Below are the code and all the weights of a small trained network. Each question names an input and a target symbol and asks about switching units off, where a switched-off unit gives its printed mean instead of its output.

import numpy as np


def w(rows, s, z=0):
    codes = np.array(rows[::2]) - 128.0
    scale = np.full(codes.shape[1], s)
    scale[-1] = z or s
    return codes * scale


def norm(h):
    return h / np.sqrt((h * h).mean(-1, keepdims=True) + 1e-5)


def f(y):
    return np.maximum(y, 0)


def softmax(a):
    e = np.exp(a - a.max(-1, keepdims=True))
    return e / e.sum(-1, keepdims=True)


def log_softmax(a):
    a = a - a.max(-1, keepdims=True)
    return a - np.log(np.exp(a).sum(-1, keepdims=True))


def net(x, mask):
    ids = ['γεηθλμφ'.index(c) for c in x.split()]
    T = len(ids)
    res = E[ids] + P[:T]
    u = 0
    for l in range(2):
        r = norm(res)
        for j in range(2):
            rows = slice(3 * j, 3 * j + 3)
            q, k, v = (r @ M[l][rows].T for M in (Q, K, V))
            z = softmax(np.where(np.tri(T) > 0, q @ k.T / 3**0.5, -1e9)) @ v
            o = O[l][rows]
            res = res + np.where(mask[u + j], z, o[:, -1]) @ o[:, :-1]
        u += 2
        y = f(norm(res) @ A[l][:, :-1].T + A[l][:, -1])
        res = res + np.where(mask[u : u + 4], y, B[l][:, -1]) @ B[l][:, :-1]
        u += 4
    return log_softmax(norm(res)[-1] @ U[:, :-1].T + U[:, -1])


Q, K, V, O, A, B = {}, {}, {}, {}, {}, {}
E = w([
[161,161,41,222,43,168,138],'γ',
[183,116,65,252,194,96,51],'ε',
[58,160,156,243,159,217,133],'η',
[115,174,243,82,78,104,143],'θ',
[32,127,179,89,97,93,35],'λ',
[105,34,190,145,35,124,121],'μ',
[62,105,57,109,21,224,174],'φ',
],0.02)
P = w([
[27,150,117,227,73,26,216],'0',
[56,128,152,218,98,35,204],'1',
[72,127,152,207,91,58,178],'2',
[87,122,159,202,89,79,159],'3',
[104,116,169,196,91,98,148],'4',
[121,107,174,194,91,117,134],'5',
[136,103,180,183,93,131,123],'6',
[150,98,185,169,92,149,115],'7',
[163,96,188,157,91,165,103],'8',
[179,96,195,142,87,176,95],'9',
[195,88,200,125,89,188,86],'10',
[210,87,205,123,90,206,68],'11',
[222,88,201,110,85,220,58],'12',
[246,84,217,115,90,237,33],'13',
],0.011)
Q[0] = w([
[198,180,91,136,252,106,189],'L0H0',
[109,133,125,176,78,119,49],'L0H0',
[109,124,154,157,182,144,87],'L0H0',
[136,139,135,145,88,112,115],'L0H1',
[142,129,145,109,165,136,148],'L0H1',
[134,150,133,152,69,128,107],'L0H1',
],0.028)
K[0] = w([
[63,176,92,182,150,4,181],'L0H0',
[170,113,128,167,125,157,83],'L0H0',
[151,116,122,130,187,157,127],'L0H0',
[129,113,134,132,127,146,115],'L0H1',
[112,111,110,120,133,106,151],'L0H1',
[168,120,139,101,145,190,84],'L0H1',
],0.034)
V[0] = w([
[91,99,85,100,200,155,64],'L0H0',
[96,5,81,94,117,147,162],'L0H0',
[195,136,176,149,45,100,101],'L0H0',
[126,140,107,134,5,54,151],'L0H1',
[205,129,92,67,167,130,172],'L0H1',
[112,155,149,117,130,178,195],'L0H1',
],0.024)
O[0] = w([
[188,159,201,163,43,124,67,87],'L0H0',
[150,138,89,44,93,221,93,98],'L0H0',
[96,38,108,146,171,97,184,176],'L0H0',
[60,156,42,118,116,93,117,121],'L0H1',
[116,108,106,78,117,69,250,4],'L0H1',
[149,141,79,128,228,156,147,136],'L0H1',
],0.018,0.029)
A[0] = w([
[202,80,2,197,70,135,123,251],'L0N0',
[82,168,186,167,74,151,154,176],'L0N1',
[93,122,71,231,62,248,210,100],'L0N2',
[227,19,38,69,134,31,72,180],'L0N3',
],0.022,0.0024)
B[0] = w([
[167,148,103,195,165,167,78,224],'L0N0',
[97,165,141,171,123,157,147,205],'L0N1',
[102,73,116,182,17,124,147,245],'L0N2',
[151,87,248,250,112,190,32,168],'L0N3',
],0.02,0.011)
Q[1] = w([
[162,228,182,124,170,130,157],'L1H0',
[140,121,176,129,170,52,75],'L1H0',
[31,143,212,135,135,188,178],'L1H0',
[68,153,138,164,77,254,225],'L1H1',
[63,151,235,132,139,168,94],'L1H1',
[165,46,59,134,82,155,71],'L1H1',
],0.038)
K[1] = w([
[211,229,153,87,133,127,195],'L1H0',
[132,106,244,158,105,96,147],'L1H0',
[205,108,182,71,205,169,68],'L1H0',
[221,131,32,176,253,192,110],'L1H1',
[240,94,196,94,138,159,206],'L1H1',
[114,96,65,221,33,109,163],'L1H1',
],0.034)
V[1] = w([
[126,107,210,52,173,51,5],'L1H0',
[242,58,13,147,124,54,48],'L1H0',
[223,175,150,185,111,117,154],'L1H0',
[189,182,130,164,137,76,135],'L1H1',
[237,75,69,202,104,153,216],'L1H1',
[211,176,85,148,46,161,87],'L1H1',
],0.029)
O[1] = w([
[75,100,95,89,94,19,70,78],'L1H0',
[155,112,196,109,6,56,206,207],'L1H0',
[22,139,113,120,127,155,227,171],'L1H0',
[84,196,186,168,83,118,160,81],'L1H1',
[100,234,18,170,100,148,97,249],'L1H1',
[184,192,146,101,51,165,55,152],'L1H1',
],0.019,0.011)
A[1] = w([
[191,243,102,1,69,193,117,255],'L1N0',
[62,155,193,47,180,54,56,44],'L1N1',
[125,104,127,192,118,138,88,184],'L1N2',
[58,85,47,62,134,182,105,125],'L1N3',
],0.04,0.0039)
B[1] = w([
[186,236,152,59,227,58,224,156],'L1N0',
[93,178,112,94,186,72,3,140],'L1N1',
[142,107,122,74,128,137,132,254],'L1N2',
[96,133,166,79,77,81,193,150],'L1N3',
],0.039,0.038)
U = w([
[119,184,8,174,118,152,152,93],'γ',
[146,140,191,190,88,124,148,176],'ε',
[140,125,181,162,175,214,128,86],'η',
[105,82,140,171,180,107,174,195],'θ',
[105,140,118,137,164,85,80,129],'λ',
[110,94,109,36,101,157,157,1],'μ',
[175,177,129,111,151,125,178,191],'φ',
],0.016,0.0054)

Each question gives the input, a string of symbols that net reads in full, and the target symbol t.
The units are the heads (3 rows each of Q, K, V and O) and the neurons (one row each of A and B). Each row of codes is followed by its name. A weight is (code - 128) times the scale printed after its matrix; where a second scale follows, it is the last column's (O, A, B and U).
mask holds one flag per unit, layer by layer, with each layer's heads first. A switched-off unit (its flag False) gives its mean, the last column of its rows in O or B, instead of its output. The means were averaged over made-up inputs and are rounded, as every weight is.
A unit's drop is (log p(t) with every unit on - log p(t) with that unit switched off) / (log p(t) with every unit on - log p(t) with every unit switched off).
most important unit: the unit with the biggest drop
k most important neurons: the k neurons with the biggest drops, biggest first
k most important neurons of layer l: the k neurons of layer l with the biggest drops, biggest first
heads that matter: for each layer, one digit per head in row order, 1 if its drop is at least 0.15 and else 0, layers parted by /
input ε η η μ ε ε γ γ φ λ η, target μ: most important unit => L0H1
input ε φ ε η η ε λ γ ε, target λ: heads that matter => 11 / 10
input ε η η η γ, target γ: heads that matter => 10 / 01
input λ ε θ η λ φ η λ θ η λ η ε, target θ: 4 most important neurons => [L0N2 L0N0 L0N3 L0N1]
input φ γ η η η λ θ, target λ: heads that matter => 00 / 10
input λ η θ, target λ: 2 most important neurons => [L0N1 L1N1]
input θ λ η η φ η η λ η η ε η, target ε: 2 most important neurons => [L0N1 L0N2]
input μ φ ε φ η ε η η μ ε, target η: 2 most important neurons => [L0N0 L0N2]
input ε γ η γ θ θ ε η θ η φ γ η θ, target θ: heads that matter => 11 / 01
input θ ε γ μ η η ε λ η ε λ, target λ: 2 most important neurons => [L1N1 L0N2]
input η γ η θ μ θ ε, target ε: heads that matter => 11 / 00
input φ ε η η γ μ μ φ μ η θ, target μ: 2 most important neurons => [L0N3 L1N3]
input η γ η γ γ ε γ, target ε: heads that matter => 01 / 10
input γ η η μ γ η θ η θ ε θ, target θ: heads that matter => 10 / 00
input η ε η, target ε: heads that matter => 00 / 00
input ε γ η θ ε μ φ η ε η η θ γ, target η: heads that matter => 11 / 10
input η μ ε θ η ε μ η μ, target η: most important unit => L1H0
input λ η θ η ε η η γ λ η η η θ η, target θ: heads that matter => 10 / 01
input φ ε ε η, target η: heads that matter => 11 / 11
input η λ θ η φ ε η φ η η θ η ε, target η: most important unit => L0H0
input ε ε η ε θ η η γ λ γ ε, target θ: 2 most important neurons => [L0N2 L0N0]
input η ε φ θ λ γ η γ ε γ, target ε: 3 most important neurons of layer 0 => [L0N2 L0N0 L0N1]
input η γ η μ η η μ η, target μ: heads that matter => 01 / 11
input ε μ μ μ γ θ ε, target μ: 3 most important neurons => [L0N2 L0N3 L1N2]
input η η η γ η λ φ ε η θ η, target θ: heads that matter => 11 / 01
input φ θ η λ ε η ε μ μ ε, target μ: 2 most important neurons => [L0N2 L1N2]
input θ ε η θ η η η θ η η φ μ φ η, target φ: most important unit => L1H1
